Here is a tiny trained network, its code and every weight. The questions are about switching its units off for an input and a class, where a switched-off unit gives its printed mean instead of its output.

import numpy as np


def w(rows, s, z=0):
    codes = np.array(rows[::2]) - 128.0
    scale = np.full(codes.shape[1], s)
    scale[-1] = z or s
    return codes * scale


def f(y):
    return np.maximum(y, 0)


def log_softmax(a):
    a = a - a.max(-1, keepdims=True)
    return a - np.log(np.exp(a).sum(-1, keepdims=True))


def net(x, mask):
    res = np.array(x, float).reshape(1, 6) / 4 @ E
    y = f(res @ A[0][:, :-1].T + A[0][:, -1])
    res = res + np.where(mask, y, B[0][:, -1]) @ B[0][:, :-1]
    return log_softmax(res[-1] @ U[:, :-1].T + U[:, -1])


A, B = {}, {}
E = w([
[163,246,71,128,146,38],'x0',
[130,129,125,132,126,131],'x1',
[126,129,130,132,128,128],'x2',
[75,159,139,96,5,116],'x3',
[128,127,128,125,128,128],'x4',
[21,162,53,126,177,170],'x5',
],0.013)
A[0] = w([
[175,229,81,164,130,124,82],'N1',
[149,209,93,143,143,85,153],'N2',
[110,35,148,120,123,218,110],'N3',
[126,127,91,96,132,159,50],'N4',
[148,164,86,144,136,86,91],'N5',
[45,120,98,130,158,130,87],'N6',
[48,144,68,134,186,179,87],'N7',
[74,152,137,97,30,115,26],'N8',
[117,120,121,130,131,119,39],'N9',
[183,96,115,156,249,138,33],'N10',
[243,75,183,97,95,87,40],'N11',
[151,123,138,146,203,139,2],'N12',
[105,72,160,137,127,186,121],'N13',
[90,126,75,80,146,148,101],'N14',
[80,153,135,146,84,137,79],'N15',
[120,140,118,120,31,117,64],'N16',
[158,187,134,84,175,90,86],'N17',
[95,94,162,164,127,173,62],'N18',
[20,168,89,147,175,154,86],'N19',
[205,101,168,161,93,79,57],'N20',
[130,128,129,131,129,128,61],'N21',
],0.015,0.0067)
B[0] = w([
[102,125,136,86,107,84,211],'N1',
[100,110,137,60,102,57,222],'N2',
[77,133,114,69,71,48,249],'N3',
[151,134,115,126,120,135,139],'N4',
[105,115,117,107,94,84,184],'N5',
[187,162,182,178,110,133,183],'N6',
[174,176,162,147,85,162,217],'N7',
[97,18,61,158,247,180,213],'N8',
[128,122,125,145,114,124,128],'N9',
[65,49,58,169,247,192,238],'N10',
[174,215,177,188,99,155,240],'N11',
[128,79,102,155,186,136,177],'N12',
[82,154,119,43,110,60,213],'N13',
[140,151,154,143,112,150,172],'N14',
[134,94,87,149,171,159,169],'N15',
[105,105,69,163,187,165,199],'N16',
[84,136,132,89,108,107,191],'N17',
[110,144,127,93,108,86,182],'N18',
[193,167,175,181,89,144,216],'N19',
[192,152,167,159,81,167,208],'N20',
[126,132,120,117,127,122,128],'N21',
],0.012,0.018)
U = w([
[76,124,123,77,111,10,77],'0',
[186,157,165,170,110,137,37],'1',
[85,81,85,151,220,141,255],'2',
],0.014,0.0028)

Each question gives the input, the list of numbers given to net, and the class t.
The units are the neurons (one row each of A and B). Each row of codes is followed by its name. A weight is (code - 128) times the scale printed after its matrix; where a second scale follows, it is the last column's (A, B and U).
mask holds one flag per neuron, in row order. A switched-off neuron (its flag False) gives its mean, the last column of its row in B, instead of its output. The means were averaged over made-up inputs and are rounded, as every weight is.
A unit's drop is (log p(t) with every unit on - log p(t) with that unit switched off) / (log p(t) with every unit on - log p(t) with every unit switched off).
The circuit of an input: a set's keep is (log p(t) with only the set's units on - log p(t) with every unit switched off) / (log p(t) with every unit on - log p(t) with every unit switched off). Starting from the 12 units with the biggest drops (on a tie, the unit counted first), units are removed one at a time, each time the one whose removal leaves the highest keep (on an exact tie, the one counted first), for as long as the keep stays at least 0.8.
circuit, biggest first: the units of the circuit, biggest drop first
most important unit: the unit with the biggest drop
k most important neurons: the k neurons with the biggest drops, biggest first
drop of u: that unit's drop, to one decimal
input [-3,-5,-3,0,2,-4], class 1: most important unit -> N11
input [5,-4,7,-8,-1,8], class 1: 4 most important neurons -> (N19, N7, N6, N8)
input [-1,4,1,-2,-3,-2], class 1: circuit, biggest first -> (N8, N2)
input [-3,7,5,4,2,-1], class 2: 2 most important neurons -> (N8, N2)
input [-7,-3,-7,8,6,-4], class 2: 3 most important neurons -> (N8, N16, N2)
input [-5,2,-6,7,3,-8], class 1: 2 most important neurons -> (N11, N20)
input [-6,-3,5,-2,-6,-6], class 0: 3 most important neurons -> (N3, N13, N19)
input [-8,-6,-1,1,3,6], class 0: drop of N3 -> 1.0
input [-4,-7,8,7,8,-5], class 2: drop of N6 -> 0.0
input [-3,-7,0,-3,3,0], class 0: drop of N16 -> 0.3
